Here is a tiny trained network, its code and every weight. The questions are about switching its units off for an input and a class, where a switched-off unit gives its printed mean instead of its output.

import numpy as np


def w(rows, s, z=0):
    codes = np.array(rows[::2]) - 128.0
    scale = np.full(codes.shape[1], s)
    scale[-1] = z or s
    return codes * scale


def norm(h):
    return h / np.sqrt((h * h).mean(-1, keepdims=True) + 1e-5)


def f(y):
    return np.maximum(y, 0)


def log_softmax(a):
    a = a - a.max(-1, keepdims=True)
    return a - np.log(np.exp(a).sum(-1, keepdims=True))


def net(x, mask):
    res = np.array(x, float).reshape(1, 2) / 4 @ E
    u = 0
    for l in range(4):
        y = f(norm(res) @ A[l][:, :-1].T + A[l][:, -1])
        res = res + np.where(mask[u : u + 4], y, B[l][:, -1]) @ B[l][:, :-1]
        u += 4
    return log_softmax(norm(res)[-1] @ U[:, :-1].T + U[:, -1])


A, B = {}, {}
E = w([
[185,74,163,116,16,165,241,138,136,180],'x0',
[98,2,102,145,145,25,51,79,14,124],'x1',
],0.0097)
A[0] = w([
[93,197,158,36,156,147,103,191,166,73,92],'L0N1',
[253,165,179,88,119,199,158,166,239,148,87],'L0N2',
[118,84,86,81,164,123,81,124,82,99,5],'L0N3',
[132,103,165,80,164,254,166,244,151,153,134],'L0N4',
],0.0077,0.0027)
B[0] = w([
[130,37,78,76,151,112,214,57,78,117,189],'L0N1',
[192,205,137,113,66,160,87,99,115,184,252],'L0N2',
[117,136,156,200,129,182,131,208,115,152,176],'L0N3',
[187,93,98,176,2,196,62,244,196,122,212],'L0N4',
],0.0096,0.011)
A[1] = w([
[254,223,145,116,48,156,159,160,180,111,45],'L1N1',
[100,221,151,52,186,60,128,110,166,78,60],'L1N2',
[122,80,186,39,122,53,238,94,97,34,2],'L1N3',
[39,150,164,174,127,95,41,65,119,156,9],'L1N4',
],0.0064,0.0028)
B[1] = w([
[178,161,184,74,116,168,149,172,139,228,255],'L1N1',
[112,86,101,108,212,157,225,63,117,60,139],'L1N2',
[75,85,126,195,176,91,142,120,102,86,148],'L1N3',
[193,172,107,111,151,62,78,174,254,152,162],'L1N4',
],0.011,0.0095)
A[2] = w([
[118,85,138,136,159,147,197,147,128,53,175],'L2N1',
[134,106,152,170,2,148,142,50,94,118,140],'L2N2',
[156,150,141,170,85,112,19,144,131,94,4],'L2N3',
[151,137,49,194,115,56,24,189,184,126,51],'L2N4',
],0.0074,0.003)
B[2] = w([
[112,127,137,119,95,49,117,71,162,75,177],'L2N1',
[139,196,157,142,123,57,194,92,118,99,235],'L2N2',
[118,58,139,176,141,99,8,123,125,168,183],'L2N3',
[118,177,193,153,146,147,105,200,196,182,255],'L2N4',
],0.012,0.0059)
A[3] = w([
[157,129,153,142,81,126,160,106,113,116,4],'L3N1',
[206,180,166,92,66,202,122,111,142,200,53],'L3N2',
[169,85,5,144,164,88,52,148,112,42,122],'L3N3',
[131,84,73,140,164,102,89,116,113,140,229],'L3N4',
],0.011,0.0032)
B[3] = w([
[130,118,152,61,109,115,190,120,85,105,153],'L3N1',
[204,181,10,79,90,140,98,211,57,138,253],'L3N2',
[112,130,50,142,113,234,125,78,143,134,151],'L3N3',
[103,141,170,65,164,190,131,135,196,123,160],'L3N4',
],0.013,0.017)
U = w([
[218,236,24,41,46,184,141,176,68,170,76],'0',
[94,50,246,129,70,7,215,52,61,65,57],'1',
[24,109,38,67,200,223,147,2,199,44,8],'2',
[50,68,210,230,210,114,10,237,179,182,214],'3',
],0.0094,0.0014)

Each question gives the input, the list of numbers given to net, and the class t.
The units are the neurons (one row each of A and B). Each row of codes is followed by its name. A weight is (code - 128) times the scale printed after its matrix; where a second scale follows, it is the last column's (A, B and U).
mask holds one flag per neuron, layer by layer. A switched-off neuron (its flag False) gives its mean, the last column of its row in B, instead of its output. The means were averaged over made-up inputs and are rounded, as every weight is.
A unit's drop is (log p(t) with every unit on - log p(t) with that unit switched off) / (log p(t) with every unit on - log p(t) with every unit switched off).
most important unit: the unit with the biggest drop
top k neurons: the k neurons with the biggest drops, biggest first
top k neurons in layer l: the k neurons of layer l with the biggest drops, biggest first
drop of u: that unit's drop, to one decimal
input [2,2], class 1: top 3 neurons : L0N2, L0N4, L1N1
input [2,5], class 3: most important unit : L0N1
input [2,4], class 1: top 2 neurons : L1N1, L3N2
input [3,2], class 1: top 2 neurons : L0N2, L0N4
input [3,7], class 1: top 4 neurons : L3N2, L2N2, L0N4, L2N3
input [-3,0], class 2: top 2 neurons in layer 0 : L0N1, L0N2
input [7,3], class 1: top 4 neurons : L0N2, L0N4, L1N1, L3N2
input [2,1], class 1: top 2 neurons : L0N2, L0N4
input [2,3], class 1: top 4 neurons : L1N1, L0N2, L0N4, L3N2
input [0,3], class 3: top 2 neurons : L0N1, L1N1
input [-5,1], class 3: top 2 neurons : L0N3, L2N4
input [-1,0], class 2: top 2 neurons : L0N2, L1N1
input [-8,0], class 2: top 2 neurons : L0N4, L1N2
input [7,8], class 1: top neuron : L3N2
input [4,2], class 1: top 2 neurons : L0N2, L0N4
input [4,4], class 1: top 2 neurons : L0N2, L3N2
input [4,8], class 1: drop of L2N2 : 0.1
input [-7,1], class 3: drop of L0N3 : 0.9
input [-3,-2], class 2: drop of L0N1 : 1.0
input [1,8], class 3: drop of L3N2 : 0.1
input [-6,-4], class 2: top neuron in layer 0 : L0N1
